Here is a tiny trained network, its code and every weight. The questions are about switching its units off for an input and a class, where a switched-off unit gives its printed mean instead of its output.

import numpy as np


def w(rows, s, z=0):
    codes = np.array(rows[::2]) - 128.0
    scale = np.full(codes.shape[1], s)
    scale[-1] = z or s
    return codes * scale


def norm(h):
    return h / np.sqrt((h * h).mean(-1, keepdims=True) + 1e-5)


def f(y):
    return np.maximum(y, 0)


def log_softmax(a):
    a = a - a.max(-1, keepdims=True)
    return a - np.log(np.exp(a).sum(-1, keepdims=True))


def net(x, mask):
    res = np.array(x, float).reshape(1, 8) / 4 @ E
    u = 0
    for l in range(2):
        y = f(norm(res) @ A[l][:, :-1].T + A[l][:, -1])
        res = res + np.where(mask[u : u + 10], y, B[l][:, -1]) @ B[l][:, :-1]
        u += 10
    return log_softmax(norm(res)[-1] @ U[:, :-1].T + U[:, -1])


A, B = {}, {}
E = w([
[110,125,197,157,154,62,143],'x0',
[171,107,155,165,102,135,137],'x1',
[170,145,78,58,101,50,142],'x2',
[135,139,101,162,245,95,92],'x3',
[114,85,99,87,125,116,157],'x4',
[96,181,94,209,113,136,89],'x5',
[181,162,121,112,117,96,59],'x6',
[139,140,125,141,166,119,187],'x7',
],0.012)
A[0] = w([
[163,103,78,141,85,187,135,36],'0.n1',
[169,108,133,85,116,100,166,4],'0.n2',
[125,73,170,187,107,151,151,157],'0.n3',
[151,118,75,128,178,118,69,71],'0.n4',
[156,126,90,184,89,52,106,44],'0.n5',
[69,86,56,79,153,142,171,179],'0.n6',
[182,80,133,67,117,65,173,19],'0.n7',
[152,107,145,154,252,88,164,188],'0.n8',
[144,85,158,77,102,91,31,52],'0.n9',
[137,168,135,97,121,140,130,116],'0.n10',
],0.029,0.0033)
B[0] = w([
[169,130,91,55,128,177,140,195],'0.n1',
[102,85,110,60,121,129,134,194],'0.n2',
[74,119,170,229,117,151,75,211],'0.n3',
[143,160,89,221,126,148,130,196],'0.n4',
[66,172,112,171,104,44,139,192],'0.n5',
[57,153,171,117,168,78,78,221],'0.n6',
[117,73,140,30,104,123,194,234],'0.n7',
[231,182,132,135,253,74,154,248],'0.n8',
[155,141,107,46,222,145,63,206],'0.n9',
[146,128,155,101,93,112,122,157],'0.n10',
],0.029,0.017)
A[1] = w([
[200,42,52,184,113,238,129,107],'1.n1',
[184,135,193,186,251,100,195,102],'1.n2',
[184,151,123,179,215,116,83,2],'1.n3',
[174,141,85,165,130,91,180,25],'1.n4',
[101,97,91,116,180,96,60,69],'1.n5',
[141,126,100,160,55,83,148,16],'1.n6',
[156,102,83,147,102,200,128,85],'1.n7',
[199,182,101,161,142,125,142,41],'1.n8',
[190,111,104,151,73,206,119,74],'1.n9',
[60,99,158,148,96,164,146,195],'1.n10',
],0.021,0.0037)
B[1] = w([
[172,121,94,176,131,224,242,145],'1.n1',
[155,110,25,126,56,147,3,254],'1.n2',
[168,210,122,144,149,90,138,227],'1.n3',
[86,85,148,143,99,118,145,159],'1.n4',
[222,35,142,196,75,148,98,187],'1.n5',
[120,175,83,137,143,67,164,135],'1.n6',
[170,151,133,143,155,175,183,139],'1.n7',
[68,113,151,159,111,148,107,178],'1.n8',
[164,195,108,126,130,180,182,141],'1.n9',
[144,136,200,119,166,166,84,162],'1.n10',
],0.029,0.02)
U = w([
[71,150,95,165,68,70,220,4],'0',
[59,93,233,162,115,152,99,96],'1',
[161,78,110,8,127,104,157,175],'2',
[147,146,131,159,113,223,202,123],'3',
[173,166,94,204,144,92,65,196],'4',
],0.017,0.0047)

Each question gives the input, the list of numbers given to net, and the class t.
The units are the neurons (one row each of A and B). Each row of codes is followed by its name. A weight is (code - 128) times the scale printed after its matrix; where a second scale follows, it is the last column's (A, B and U).
mask holds one flag per neuron, layer by layer. A switched-off neuron (its flag False) gives its mean, the last column of its row in B, instead of its output. The means were averaged over made-up inputs and are rounded, as every weight is.
A unit's drop is (log p(t) with every unit on - log p(t) with that unit switched off) / (log p(t) with every unit on - log p(t) with every unit switched off).
The circuit of an input: a set's keep is (log p(t) with only the set's units on - log p(t) with every unit switched off) / (log p(t) with every unit on - log p(t) with every unit switched off). Starting from the 12 units with the biggest drops (on a tie, the unit counted first), units are removed one at a time, each time the one whose removal leaves the highest keep (on an exact tie, the one counted first), for as long as the keep stays at least 0.8.
circuit, biggest first: the units of the circuit, biggest drop first
unit that matters most: the unit with the biggest drop
top k neurons: the k neurons with the biggest drops, biggest first
k most important neurons of layer l: the k neurons of layer l with the biggest drops, biggest first
drop of u: that unit's drop, to one decimal
input [2,-6,-4,-3,0,6,-5,4], class 1: circuit, biggest first => 0.n8, 1.n2
input [-5,-6,3,-2,-6,7,3,4], class 0: circuit, biggest first => 0.n8, 0.n9, 1.n2
input [1,-2,-2,-8,-3,2,-4,1], class 3: unit that matters most => 0.n6
input [-6,0,8,3,-5,4,2,1], class 0: circuit, biggest first => 0.n8, 0.n5, 1.n2
input [7,-2,-8,-5,-5,7,8,1], class 1: top 4 neurons => 0.n8, 1.n2, 0.n9, 0.n4
input [1,6,8,-4,-4,7,-4,-8], class 0: circuit, biggest first => 0.n5, 0.n8
input [5,-8,5,-7,-2,4,-2,1], class 1: circuit, biggest first => 0.n8, 1.n2
input [4,4,6,-6,-3,6,2,-1], class 0: top 3 neurons => 0.n5, 0.n8, 1.n2
input [-8,-3,-7,1,2,6,1,4], class 3: top 2 neurons => 0.n8, 0.n1
input [2,6,-3,1,5,5,-6,-7], class 1: 2 most important neurons of layer 0 => 0.n3, 0.n8
input [-8,-1,-8,-8,4,-6,-1,0], class 1: 2 most important neurons of layer 0 => 0.n6, 0.n8
input [1,-3,1,0,7,-4,-6,-4], class 2: top 2 neurons => 0.n7, 0.n3
input [2,3,-2,-5,-7,-8,0,7], class 1: top 2 neurons => 0.n3, 0.n9
input [5,-7,3,-5,2,4,-2,0], class 1: unit that matters most => 0.n8
input [5,1,6,-5,0,4,-1,-3], class 2: drop of 0.n4 => 0.1
input [2,-5,7,-7,-1,6,-2,8], class 0: drop of 0.n5 => 0.3
input [0,-6,-5,-4,5,1,7,3], class 2: drop of 0.n4 => 0.7
input [-3,8,2,3,5,-4,8,-5], class 2: drop of 1.n1 => 0.0
